In the rows, 128 means zero.
Facts:
vetrok {Ψ=butrik, β=357, χ=pagas,skegra,vezes, μ=a}
gufle {Ψ=stuzar, β=739, χ=lifla,nuza, μ=d}
sepli {Ψ=brigruk, β=739, μ=c}
flestor {Ψ=klidoskul, β=357, μ=a}
robros {Ψ=brokur, β=739, χ=siges, μ=a}
doplal {Ψ=vaku, β=739, χ=lukinik,zogonin, μ=b}
fozu {Ψ=klidoskul, β=739, χ=flestor,kazul, μ=b}
fatron {Ψ=klidoskul, β=357, μ=c}
gimim {Ψ=gavor, β=739, χ=fleklek, μ=d}
mostom {Ψ=vaku, β=739, μ=a}
librul {Ψ=butrik, β=739, χ=skegra, μ=c}
nupo {Ψ=veso, β=739, χ=raflir, μ=a}
repi {Ψ=brodin, β=357, μ=d}
bebobes {Ψ=vaku, β=739, χ=rifogros, μ=b}
vatru {Ψ=seplin, β=739, χ=dubel, μ=d}
tuzun {Ψ=skiske, β=357, χ=grotram,laste,sketrel, μ=c}
klorur {Ψ=roplo, β=357, μ=b}
gretra {Ψ=brodin, β=739, μ=b}
puplek {Ψ=klidoskul, β=739, μ=c}
rala {Ψ=gavor, β=739, χ=brolas, μ=d}
brolas {Ψ=gavor, β=739, χ=faklum, μ=b}
mulik {Ψ=brokur, β=357, χ=siges, μ=c}
soklen {Ψ=vaku, β=739, χ=bebobes,drazis, μ=b}
tista {Ψ=klidoskul, β=357, μ=a}
ratrum {Ψ=mosi, β=739, μ=a}
moze {Ψ=butrik, β=357, μ=b}
ruda {Ψ=stuzar, β=739, χ=tregruski, μ=d}
kazul {Ψ=klidoskul, β=357, χ=fatron,flestor, μ=c}
drazis {Ψ=vaku, β=739, μ=b}
venabrom {Ψ=pirik, β=357, μ=c}
skaska {Ψ=roplo, β=739, χ=grekli, μ=a}
zuflar {Ψ=stagridrim, β=357, χ=brafor, μ=c}
fogim {Ψ=brodin, β=739, χ=klavak, μ=d}
stutren {Ψ=skiske, β=739, μ=b}
stizufa {Ψ=dadrer, β=357, μ=c}
bridros {Ψ=klidoskul, β=739, χ=lanetras, μ=c}
pleklo {Ψ=stuzar, β=739, χ=tregruski, μ=d}
gigre {Ψ=vaku, β=739, χ=lukinik,bebobes, μ=d}
mutra {Ψ=mosi, β=739, χ=goskem, μ=d}
teres {Ψ=brigruk, β=739, χ=kastabul, μ=a}
zugran {Ψ=brodin, β=739, χ=sostus, μ=d}
lanetras {Ψ=klidoskul, β=739, χ=kazul, μ=c}
raflir {Ψ=veso, β=739, χ=travim,bune, μ=a}
zoza {Ψ=skiske, β=739, χ=sketrel, μ=c}
faklum {Ψ=gavor, β=739, μ=d}
plotrevom {Ψ=vaku, β=357, χ=rofloklil, μ=a}
kilobram {Ψ=brodin, β=739, χ=sugesa,flebrir, μ=a}
vastus {Ψ=brodin, β=357, μ=d}
sketrel {Ψ=skiske, β=739, χ=laste,stutren, μ=a}
vustor {Ψ=gavor, β=739, χ=gimim,skiplon, μ=d}
trebros {Ψ=stagridrim, β=357, μ=c}
fleklek {Ψ=gavor, β=739, χ=vustor, μ=d}
pofek {Ψ=nilel, β=357, μ=a}
flutru {Ψ=gavor, β=739, χ=gimim, μ=d}
daplisus {Ψ=pirik, β=739, χ=venabrom, μ=c}
skopludu {Ψ=drapun, β=357, μ=d}
tregruski {Ψ=stuzar, β=739, μ=a}
greklin {Ψ=seplin, β=739, χ=vatru, μ=a}
skikli {Ψ=dadrer, β=739, χ=feplum,vifivul, μ=b}
rustak {Ψ=butrik, β=739, χ=librul,topak,trigok,skegra,vetrok, μ=a}
topak {Ψ=butrik, β=739, χ=rustak,skegra, μ=b}
bagrek {Ψ=flobrik, β=739, μ=b}
klavak {Ψ=brodin, β=739, χ=zugran, μ=a}
dubel {Ψ=seplin, β=357, χ=greklin, μ=d}
sizu {Ψ=veso, β=357, χ=raflir, μ=a}
laste {Ψ=skiske, β=739, χ=tuzun, μ=b}
flebrir {Ψ=brodin, β=739, χ=fogim,vastus,klavak, μ=b}
grekli {Ψ=roplo, β=739, χ=gebram, μ=d}
drune {Ψ=mosi, β=357, μ=a}
stedru {Ψ=brodin, β=739, μ=d}
samum {Ψ=vubru, β=739, χ=bastum, μ=b}
skigrile {Ψ=drapun, β=357, χ=babru, μ=a}
gebram {Ψ=roplo, β=739, χ=brorus, μ=a}
gudo {Ψ=stuzar, β=357, χ=tregruski,gufle, μ=a}
dreplu {Ψ=vaku, β=739, μ=d}
vifivul {Ψ=dadrer, β=739, χ=stizufa, μ=c}
figrol {Ψ=skatul, β=739, μ=d}
stebrun {Ψ=klidoskul, β=357, μ=a}
sugesa {Ψ=brodin, β=739, μ=d}
vuvo {Ψ=mosi, β=739, μ=b}
dubrobra {Ψ=brigruk, β=739, χ=teres,restu, μ=c}
stabrak {Ψ=pirik, β=739, χ=daplisus,gudron, μ=a}
zunepes {Ψ=roplo, β=739, χ=skaska,klorur, μ=d}
bune {Ψ=veso, β=357, μ=c}
mipul {Ψ=vubru, β=739, μ=b}
feplum {Ψ=dadrer, β=739, μ=a}
trigok {Ψ=butrik, β=739, χ=librul, μ=a}
nulis {Ψ=vaku, β=739, μ=a}
vezes {Ψ=butrik, β=357, χ=vetrok, μ=a}
restu {Ψ=brigruk, β=357, χ=mitran, μ=c}
skiplon {Ψ=gavor, β=357, χ=rala,sesa, μ=d}
zogonin {Ψ=vaku, β=739, χ=naskefis,mostom,nulis,drazis, μ=b}
goskem {Ψ=mosi, β=739, μ=a}
pagas {Ψ=butrik, β=357, μ=d}
grotram {Ψ=skiske, β=357, χ=sketrel, μ=d}
flisteplir {Ψ=seplin, β=357, μ=d}
baskol {Ψ=stuzar, β=357, μ=b}
naskefis {Ψ=vaku, β=357, μ=c}
rifogros {Ψ=vaku, β=357, χ=rofloklil, μ=b}
lukinik {Ψ=vaku, β=739, μ=c}
zugrok {Ψ=pirik, β=739, μ=b}
mobren {Ψ=stuzar, β=739, χ=baskol,pleklo, μ=d}
niflen {Ψ=skatul, β=357, μ=b}
skegra {Ψ=butrik, β=739, χ=moze, μ=b}
nepo {Ψ=klidoskul, β=739, χ=kazul,lanetras, μ=c}
lifla {Ψ=stuzar, β=357, χ=nuza, μ=d}
kibrer {Ψ=veso, β=357, μ=a}
brorus {Ψ=roplo, β=357, μ=d}
mitran {Ψ=brigruk, β=739, χ=restu, μ=a}
brafor {Ψ=stagridrim, β=739, χ=nuklir,zuflar, μ=a}
vato {Ψ=pirik, β=357, μ=c}
bopluk {Ψ=brodin, β=357, μ=a}
sesa {Ψ=gavor, β=739, μ=d}
siges {Ψ=brokur, β=357, χ=mulik,beken, μ=a}
gudron {Ψ=pirik, β=739, χ=trudro, μ=c}
rofloklil {Ψ=vaku, β=357, μ=b}
nuklir {Ψ=stagridrim, β=357, μ=d}
trudro {Ψ=pirik, β=357, χ=stabrak, μ=c}
kastabul {Ψ=brigruk, β=357, μ=a}
travim {Ψ=veso, β=739, χ=nupo, μ=a}
plabor {Ψ=seplin, β=739, μ=c}
zofla {Ψ=brodin, β=739, χ=repi, μ=c}
sostus {Ψ=brodin, β=357, χ=stedru,klavak, μ=c}
bastum {Ψ=vubru, β=739, χ=samum, μ=b}
babru {Ψ=drapun, β=739, χ=skopludu,skigrile, μ=d}
tristo {Ψ=stuzar, β=739, χ=lifla,baskol,pleklo, μ=a}
klistum {Ψ=butrik, β=739, χ=skegra,vezes, μ=a}
gufli {Ψ=beskek, β=357, μ=b}
beken {Ψ=brokur, β=739, χ=pusum,mulik,robros, μ=b}
vabrok {Ψ=klidoskul, β=357, μ=b}
pusum {Ψ=brokur, β=357, μ=b}
kliklek {Ψ=vaku, β=357, μ=b}
nuza {Ψ=stuzar, β=739, χ=tristo,gufle, μ=c}
brimi {Ψ=brodin, β=739, χ=flebrir, μ=b}

Known rows:
vato: [125 114 147 100 111 108 140 135 164 147 121 115  91 147 132 155 107  98
  94 122  99 140 128  96 139 173]
trudro: [ 91 126 121 124  95 111 130 153 147 115 125  90  71 129 145 146  87 115
  95 162  92 109 127  92 101 153]
niflen: [ 86 128 144 148 123 161 121  88 158 121 145  91 142 123 136 158 138 141
 155 178 113 155 127 114 101 137]
stebrun: [109 105 132 145 118 133 124 110 156 120 132 121 112 128 131 143 102 134
 121 152 125 143 124  82 115 162]
stizufa: [ 88  97  80 103 112 122 141   6 185 142 122 150 135 134 141 117 169  95
 108  80  75 102  80  25 220 163]
pleklo: [146 125 110 142 116 138 106 126 123 111 135 151 111 146  80 104 141 170
 125 136 159 119 105 164 122 138]
laste: [148 147 136 142 131 151 122 125 125 134 148 142 165 144 108 138 158 136
 160 136 140 153 130 195 115 108]
vustor: [159 129 118 122 132 102 133 132 113 154 120 155 136 122 118 110 122 123
 128 108 147 128 141 135 129 104]
brafor: [124 125  78 138 127 100 137 107 107 134 121 152 144 104 143  97 126 123
 142 111 127  92 126 103 136  88]
zogonin: [121 124 123 144 131 141 146 112  85 141 128 107 175 122 141 132 150 136
 166 141 133 106 113 167  94  80]
flebrir: [133 138 120 123 150 132 131 136 126 156 140 132 159 102 119 151 175 131
 179 107 135 149 146 177 118  96]
gretra: [131 138 119 122 151 131 130 144 127 156 135 131 155 100 119 152 174 133
 178 108 136 149 146 178 115  98]
daplisus: [122 144  85 125  96  99 131 174 100 114 121 124  85 133 127 110 106 122
 110 140 112  74 124 151 111 108]
stabrak: [142 139 124 135 129 103 129 170 103 130 128 145 132 120 133 114  98 121
 115 125 141 119 147 151  99  89]
soklen: [136 122 140 143 130 157 134 126  87 130 133 106 159 140 120 145 155 152
 164 150 149 119 102 192  91 101]
flobrik: [133 156 167 120 154 155 122 144 118  96 121 110 137 132 154 109 130 121
 129 127 122 144 146 122 169 144]
stuzar: [137 158 164 122 144 154 125 142 117  94 124 120 133 133 151 107 124 118
 129 131 123 145 152 123 170 144]

Rows:
No name comes twice in this set of rows, the named rows included.
[120 117  83 112 108  93 158 133  85 141 103 121 124 127 156 111 118 104
 110 101 103  54 100 115 132  87] | lukinik
[ 82  98 123 111 113 108 155 112 129 139 109  87 110 124 173 147 100  94
  90 128  78  84 102  57 122 132] | naskefis
[131 133 197 107 161 165 133 132  93 107 111  83 155 133 162 120 132 127
 105 119 126 112 109 127 157 124] | vaku
[176 143 161 139 121 153 122 161 115 140 147 125 135 159  86 153 147 148
 166 159 163 175 142 225  91 138] | fozu
[132 137 132 116 142 109 160 102  90 174 119 112 191 105 158 129 147 106
 160 122 121 116 138 143 111  51] | drazis
[139 106 121 134 129 129 132 126  91 132 116 130 137 129 120 113 131 148
 120 117 153  92  94 144 110 106] | dreplu
[140 145 105 117 106  93 139 185 110 134 123 133 102 140 135 120  96 103
  97 114 108  96 136 155 115 108] | gudron
[ 87 126 121 136  98  93 150 206 123 122 118  75  69 116 180 159  46  94
  99 172  87 109 157  87  66 133] | mulik
[135 117 160 109  99 118 135 160 160 140 124 108  74 163 117 165  94 107
  91 141 112 152 132 122 120 191] | kazul
[ 98 119 167 117 145 128 156  82 137 173 128  81 178 105 176 168 127  97
 140 143 100 146 138  85 102  93] | rofloklil
[154 119  81  86 116 107 141  47 150 162 117 185 141 157 100  98 193 106
 115  51 111 108  87 114 231 140] | vifivul

The same things again, as new rows of numbers:
Known rows:
sizu: [106 122 122 103 125 135 139 155 120 118 107 117 163 115 114 183 114 117
 114 120 133 105 123 130  92 158 108 138 123 119 159]
raflir: [118 125 126 105 119 152 154 140 143 120 108 119 154 143 121 107 113 114
 116 168 120 118 121 128 105 116 124 111 123 119 135]
bune: [108 125 125 134 127 107 133 116 106 119 103 117 143 115 144 108 138 123
 150 130 139 103 153 128  90 135 110 147 138 121 140]
gufle: [121 123 147 168 120 162 145 123 128 119 121 116 136 133 127 139 111 113
 145 105 120 109 120 127 129 111 110 112 125 130 135]
fleklek: [152 166 128 184 124 153 129 122 108 121 132 123 119 139 149 107 115 117
 150 105 119 108 120 125  93 113 115 112 125 139 133]
flobrik: [133 124 131 120 122 140 127 129 143 160 103 120 151 112 119 109 110 184
 116 119 159 119 139 129  90 140 135 129 126 153 153]
vabrok: [108 123 123 114 158 106 129 147 107 124 115 130 117 103 119 154 140 122
 115 108 120 105 148 140  93 117 111 150 123 124 135]
dubel: [110 159 124 164 161 111 127 138 103 119 122 127 114 106 130 151 138 157
 155 103 120 104 120 128  89 121 111 144 127 150 135]
vatru: [157 174 131 178 124 158 129 129 108 120 138 140 119 133 153 108 124 119
 154 105 118 109 117 127  91 112 129 112 125 152 132]
seplin: [133 123 138 131 122 142 126 130 148 158 102 120 144 107 119 109 110 187
 116 117 163 128 144 127  90 149 137 131 126 152 155]
naskefis: [108 125 132 106 123 104 128 117 103 119 101 119 136 103 156 104 158 116
 181 130 122 106 140 128  88 144 125 206 131 145 168]
rustak: [126 126 127 105 119 147 149 142 135 120 108 122 148 139 132 107 116 115
 116 167 120 123 120 128  94 117 138 111 124 119 135]
trebros: [109 126 124 123 133 110 130 124 108 119 104 118 154 111 122 147 136 130
 138 107 128 104 123 129  90 141 110 147 127 122 143]
beskek: [133 124 131 120 122 139 126 130 142 161 103 120 151 112 119 109 110 184
 116 120 159 119 139 129  90 141 136 129 126 154 153]
gretra: [139 123 126 142 123 115 139 139 139 137 129 140 122 132 142 123 131 116
 114 133 119 116 122 138 124 111 137 111 121 121 131]
rofloklil: [107 122 126 104 128 102 127 140 103 130 103 146 112 101 142 105 158 115
 137 129 119 107 165 130  92 117 132 210 124 153 147]
ratrum: [127 126 126 106 121 152 146 143 134 120 113 126 150 140 129 106 115 115
 117 163 120 122 119 128  92 117 137 112 124 120 135]

Rows:
No name comes twice in this set of rows, the named rows included.
[107 123 126 115 125 116 130 136 108 117 105 117 159 104 119 187 138 132
 134 105 120 106 120 138  90 147 110 151 126 129 156] | kazul
[123 124 140 132 120 162 159 116 157 119 109 115 169 138 125 131 114 113
 126 122 120 108 120 128 116 114 110 112 124 122 136] | nuza
[111 190 122 133 177 141 128 123 108 118 129 120 158 125 117 163 131 148
 116 104 143 103 122 127  87 149 108 135 123 121 135] | tuzun
[115 125 182 128 119 168 130 132 108 118 122 117 139 105 121 118 113 110
 166 104 118 127 117 127 112 112 111 163 122 168 153] | gigre
[106 117 126 113 125 100 130 136 105 136 101 119 113 104 153 108 147 117
 126 148 120 106 179 140 109 115 129 161 127 122 136] | klorur
[136 122 127 143 123 111 142 138 139 138 126 135 121 132 144 119 127 116
 114 138 118 117 122 137 129 111 136 111 121 122 131] | flebrir
[106 120 123 102 124 149 141 160 133 116 110 115 170 111 113 209 112 117
 114 110 130 106 122 135  93 159 108 138 123 119 167] | gudo
[108 122 123 124 154 103 129 138 105 138 104 138 112 104 144 108 157 126
 117 133 122 105 170 132  92 116 127 151 125 123 135] | moze
[108 121 126 102 122 107 130 180 103 119 102 154 131 102 149 146 189 169
 146 131 117 115 115 172  87 182 182 161 132 140 167] | siges
[136 156 125 120 121 127 144 125 122 122 106 126 139 156 144 101 115 115
 116 189 133 109 128 126  92 116 131 111 126 118 134] | goskem
[153 179 124 131 150 159 129 138 144 130 167 164 131 139 119 121 120 115
 113 108 120 108 122 128 103 111 112 111 117 124 131] | laste
[147 200 125 110 124 194 130 144 147 120 148 147 156 154 118 108 115 117
 114 139 125 109 118 127  90 118 117 110 121 119 132] | sketrel
[107 122 125 155 130 111 130 132 107 118 105 114 130 106 118 185 113 116
 146 103 122 103 125 128 102 116 107 146 127 128 149] | lifla
[128 154 167 143 120 153 129 122 108 119 122 119 127 115 133 105 113 111
 167 105 119 115 119 125 100 112 112 156 124 160 137] | dreplu

Now the same things, written a new way:
Known rows:
veso: [150  99 122 122 106 150 124 121 147 155 122 154 124 123  91 139 100 134
 115 126 128 138 129 147 102 139 133 174 133 102 156 143 116]
pleklo: [109 144 141 112 123 114 118 114 135 136 134 130 152 124 144 127 150 103
 156 125 125 150 129 120 137 128 115 111 132 142 137 128 126]
gufli: [146 123 117 139 126 130 121 143 116 115 131 129 141 127 106 125 120 151
 121 133 137  98 127 119 137  99 144 138 100 116 108 112 141]
dadrer: [150  98 123 121 105 151 123 121 147 155 122 155 125 123  91 140 100 134
 114 126 128 137 130 147 102 139 134 173 133 103 156 142 117]
vifivul: [108 138 134 122 135 132 131 120 131 128 130 120 122 127 147 126 138 119
 137 121 119 142 135 122 131 141 123 108 139 141 135 130 128]
butrik: [150  98 122 123 106 151 124 122 149 156 123 155 125 123  90 139 100 134
 115 125 128 139 128 147 102 138 133 175 134 103 156 145 116]
rustak: [134 156 157 134 149 169 124 141 128 119 103 104   3 129 188 119 122 185
  67 119  87 117 104 133 121 193 149  94 170 114  62 156 102]
moze: [180 177 147 102 107 127  28 132 114 117 117 150  66 114 153 120  92 166
  88 130 123  73  69 134 134 127 152 138  82  84  32 140 128]
restu: [151 134 122 132 128 114 111 137 111 116 131 132 150 126 109 127 121 131
 133 135 141  93 112 124 129  92 127 144  95 126 107 115 135]
ruda: [102 124 135 140 145 147 164 136 140 137 126 110 133 131 135 125 157 137
 135 122 111 148 142 111 135 148 122 104 158 150 137 129 120]
skopludu: [151 141 133 129 120 106 102 135 112 121 129 138 163 125 108 128 132 128
 140 137 137  97 105 121 136  90 123 143  93 125 100 109 131]
lifla: [147 133 127 135 125 109 117 141 115 123 131 135 172 127 103 128 136 129
 143 136 141  99 111 119 135  89 121 145  99 130 108 111 131]
pusum: [150 133 116 124 116 110  97 133 116 118 136 142 152 125 110 124 115 129
 132 135 148  99 116 127 138  89 136 144  87 113 109 118 145]
sostus: [145 119 118 148 143 139 151 152 115 117 132 119 142 126 103 119 133 153
 131 128 135  94 119 111 121  85 135 139 116 126 111 128 128]
flutru: [104 127 137 143 148 153 164 139 142 136 124 107 120 131 139 124 157 146
 127 120 106 145 139 111 134 155 125 103 162 149 130 130 118]
baskol: [151 138 114 113 106  93  83 123 112 119 142 151 171 122 110 125 112 108
 148 136 158 104 114 129 138  75 130 149  74 112 117 117 150]
skatul: [150  98 125 122 105 151 124 120 146 155 122 153 125 123  90 140 100 135
 116 126 126 138 130 146 103 138 135 172 132 102 155 140 116]

Rows:
No name comes twice in this set of rows, the named rows included.
[155 135 121 127 120  91 110 127  99 106 131 135 144 129 117 128 117 113
 135 141 152  95 109 138 124  82 128 146  94 115 110 117 136] | kastabul
[105 110 124 151 156 155 199 140 130 121 127  96  96 134 143 117 151 146
 123 119 115 146 148 118 117 135 136 100 177 138 143 148 117] | kilobram
[138 187 167  91 119 137  48 113 127 128 115 134  43 114 193 122 112 144
 100 119  99 116  84 132 129 171 136 102 127 110  59 152 113] | librul
[180 185 163 107 112 122  35 136 111 122 111 147  78 114 151 123 111 165
  95 134 114  70  58 128 134 127 138 138  90  96  24 132 114] | pagas
[146 123 110 147 130 118 110 147 123 118 123 132 141 139 107 137 107 144
 102 141 142  97 128 135 148 138 129 146  94 132 110  98 147] | kliklek
[102 113 121 148 150 169 172 143 145 130 127 105 103 134 139 121 140 159
 111 117 110 148 155 114 136 162 141 100 162 140 138 135 130] | skikli
[145 123 125 155 141 136 146 157 121 122 123 120 149 130 101 126 139 159
 122 134 128  96 117 112 133 108 129 140 118 133 101 113 125] | skiplon
[116 143 134 103 118 100 122 103 117 120 139 130 128 122 156 119 137  87
 158 125 138 148 126 132 119 100 123 111 132 123 143 146 128] | klavak
[112 145 129 100 112 113  95 105 133 131 140 139 134 122 153 124 127  99
 147 124 133 149 133 128 139 128 128 111 118 126 138 134 140] | stutren
[158 143 123 114 111  76  92 118  97 108 135 143 153 126 120 127 114  98
 145 143 158  97 104 142 125  70 123 149  84 111 112 119 138] | flestor
[177 160 147 134 134 139  86 150 105 106 105 124  39 125 153 122 102 185
  70 134 113  68  75 137 120 137 150 132 116  95  34 139 111] | vetrok
[111 144 136 109 126 118 114 111 130 130 134 128 132 124 151 125 134 103
 148 123 127 143 129 125 130 130 119 111 128 137 136 133 130] | lanetras

